Below is a small trained network, with its code and all its weights. Each question gives an input and a target symbol and asks what happens when units are switched off, that is, made to give their printed mean instead of their output.

import numpy as np


def w(rows, s, z=0):
    codes = np.array(rows[::2]) - 128.0
    scale = np.full(codes.shape[1], s)
    scale[-1] = z or s
    return codes * scale


def norm(h):
    return h / np.sqrt((h * h).mean(-1, keepdims=True) + 1e-5)


def f(y):
    return y / 2 * (1 + np.tanh(0.7978845608 * (y + 0.044715 * y**3)))


def softmax(a):
    e = np.exp(a - a.max(-1, keepdims=True))
    return e / e.sum(-1, keepdims=True)


def log_softmax(a):
    a = a - a.max(-1, keepdims=True)
    return a - np.log(np.exp(a).sum(-1, keepdims=True))


def net(x, mask):
    ids = ['αβδεηλμξπστφψω'.index(c) for c in x.split()]
    T = len(ids)
    res = E[ids] + P[:T]
    r = norm(res)
    for j in range(3):
        rows = slice(2 * j, 2 * j + 2)
        q, k, v = (r @ M[0][rows].T for M in (Q, K, V))
        z = softmax(np.where(np.tri(T) > 0, q @ k.T / 2**0.5, -1e9)) @ v
        o = O[0][rows]
        res = res + np.where(mask[j], z, o[:, -1]) @ o[:, :-1]
    y = f(norm(res) @ A[0][:, :-1].T + A[0][:, -1])
    res = res + np.where(mask[3:7], y, B[0][:, -1]) @ B[0][:, :-1]
    return log_softmax(norm(res)[-1] @ U[:, :-1].T + U[:, -1])


Q, K, V, O, A, B = {}, {}, {}, {}, {}, {}
E = w([
[160,159,141,124,213],'α',
[140,152,142,104,186],'β',
[154,132,165,13,121],'δ',
[155,108,178,28,90],'ε',
[155,140,128,137,189],'η',
[66,101,217,105,173],'λ',
[73,7,173,129,104],'μ',
[50,210,120,135,180],'ξ',
[97,184,225,120,91],'π',
[79,235,138,127,145],'σ',
[126,174,206,59,73],'τ',
[88,142,202,162,26],'φ',
[8,114,148,194,131],'ψ',
[38,117,66,75,206],'ω',
],0.017)
P = w([
[251,128,208,192,226],'0',
[221,134,196,175,205],'1',
[191,143,185,160,189],'2',
[164,152,172,137,173],'3',
[135,161,165,118,153],'4',
[108,165,159,99,127],'5',
[78,162,153,75,95],'6',
[27,192,158,27,95],'7',
],0.011)
Q[0] = w([
[144,160,55,180,105],'h1',
[53,128,134,113,182],'h1',
[121,188,233,133,110],'h2',
[248,154,55,90,71],'h2',
[174,81,102,178,49],'h3',
[106,93,25,192,149],'h3',
],0.017)
K[0] = w([
[188,89,168,150,184],'h1',
[84,157,166,76,96],'h1',
[5,99,166,43,132],'h2',
[190,123,208,233,216],'h2',
[244,142,98,181,189],'h3',
[169,131,209,118,192],'h3',
],0.021)
V[0] = w([
[132,245,50,216,115],'h1',
[209,150,149,102,1],'h1',
[230,165,122,63,101],'h2',
[150,99,38,93,203],'h2',
[129,193,222,28,187],'h3',
[120,123,67,38,185],'h3',
],0.034)
O[0] = w([
[125,137,103,134,252,105],'h1',
[128,97,204,122,159,85],'h1',
[185,77,120,137,120,82],'h2',
[150,124,169,61,120,124],'h2',
[192,171,189,146,133,253],'h3',
[184,128,96,96,137,115],'h3',
],0.036,0.044)
A[0] = w([
[191,115,71,82,82,94],'n1',
[106,155,101,41,107,255],'n2',
[143,87,186,107,208,234],'n3',
[198,4,142,96,73,148],'n4',
],0.041,0.0057)
B[0] = w([
[113,65,180,106,177,227],'n1',
[48,136,186,83,177,246],'n2',
[141,23,66,106,124,225],'n3',
[83,105,2,72,149,170],'n4',
],0.039,0.013)
U = w([
[70,68,174,135,152,107],'α',
[131,108,98,94,94,122],'β',
[107,145,191,11,151,140],'δ',
[163,183,105,138,180,147],'ε',
[40,157,72,105,99,164],'η',
[134,126,119,124,211,143],'λ',
[108,95,87,94,59,176],'μ',
[38,104,138,150,131,192],'ξ',
[143,181,95,105,122,147],'π',
[177,130,153,138,34,111],'σ',
[132,138,132,107,114,88],'τ',
[129,215,216,127,91,97],'φ',
[127,141,121,102,119,105],'ψ',
[184,101,233,153,144,2],'ω',
],0.012,0.0059)

Each question gives the input, a string of symbols that net reads in full, and the target symbol t.
The units are the heads (2 rows each of Q, K, V and O) and the neurons (one row each of A and B). Each row of codes is followed by its name. A weight is (code - 128) times the scale printed after its matrix; where a second scale follows, it is the last column's (O, A, B and U).
mask holds one flag per unit, heads first, then neurons. A switched-off unit (its flag False) gives its mean, the last column of its rows in O or B, instead of its output. The means were averaged over made-up inputs and are rounded, as every weight is.
A unit's drop is (log p(t) with every unit on - log p(t) with that unit switched off) / (log p(t) with every unit on - log p(t) with every unit switched off).
The circuit of an input: a set's keep is (log p(t) with only the set's units on - log p(t) with every unit switched off) / (log p(t) with every unit on - log p(t) with every unit switched off). Starting from all 7 units, units are removed one at a time, each time the one whose removal leaves the highest keep (on an exact tie, the one counted first), for as long as the keep stays at least 0.8.
units of the circuit, in order: the units of the circuit, biggest drop first
most important unit: the unit with the biggest drop
k most important neurons: the k neurons with the biggest drops, biggest first
which heads matter: for each layer, one digit per head in row order, 1 if its drop is at least 0.15 and else 0, layers parted by /
input σ λ λ, target ε: units of the circuit, in order => [h1]
input μ ε σ, target μ: units of the circuit, in order => [h2; n4]
input σ λ ε, target ε: units of the circuit, in order => [h1; n2]
input ω φ λ σ τ, target ω: 2 most important neurons => [n3; n4]
input ω λ ω λ ε φ, target μ: which heads matter => 010
input ε σ σ λ β, target ε: units of the circuit, in order => [h1; n2]
input ε ω λ ψ τ, target ξ: which heads matter => 001
input σ ω π σ ξ η τ σ, target ω: which heads matter => 100
input λ ε α, target σ: units of the circuit, in order => [h1; h2]
input λ ε φ λ λ σ σ μ, target λ: which heads matter => 100
input λ λ ω τ, target δ: which heads matter => 001
input φ λ π, target ξ: which heads matter => 001
input λ π α ψ η, target η: which heads matter => 001
input δ ψ λ ε, target η: most important unit => h3
input τ ω σ λ ε ε μ, target μ: units of the circuit, in order => [n4; h2]
input λ λ σ ω τ, target δ: units of the circuit, in order => [h2; n2]
input λ ω π, target δ: which heads matter => 011
input λ σ λ σ ξ, target ε: which heads matter => 100
input μ ω λ τ λ, target ω: which heads matter => 101
input β ω ε τ φ β, target α: most important unit => h1
input σ λ μ λ η ε ω π, target δ: units of the circuit, in order => [h3; n2]
input λ τ ω λ, target δ: which heads matter => 001
input λ α ε, target σ: units of the circuit, in order => [h1; n2]
input λ φ μ, target α: which heads matter => 101
input λ φ ε λ, target μ: units of the circuit, in order => [h2; n4]
input ω φ σ λ λ λ λ ψ, target η: which heads matter => 011
input λ λ λ ω σ, target δ: units of the circuit, in order => [h2]
input ω ξ σ λ ω ω η, target δ: 2 most important neurons => [n1; n2]
input λ ε δ, target σ: which heads matter => 100
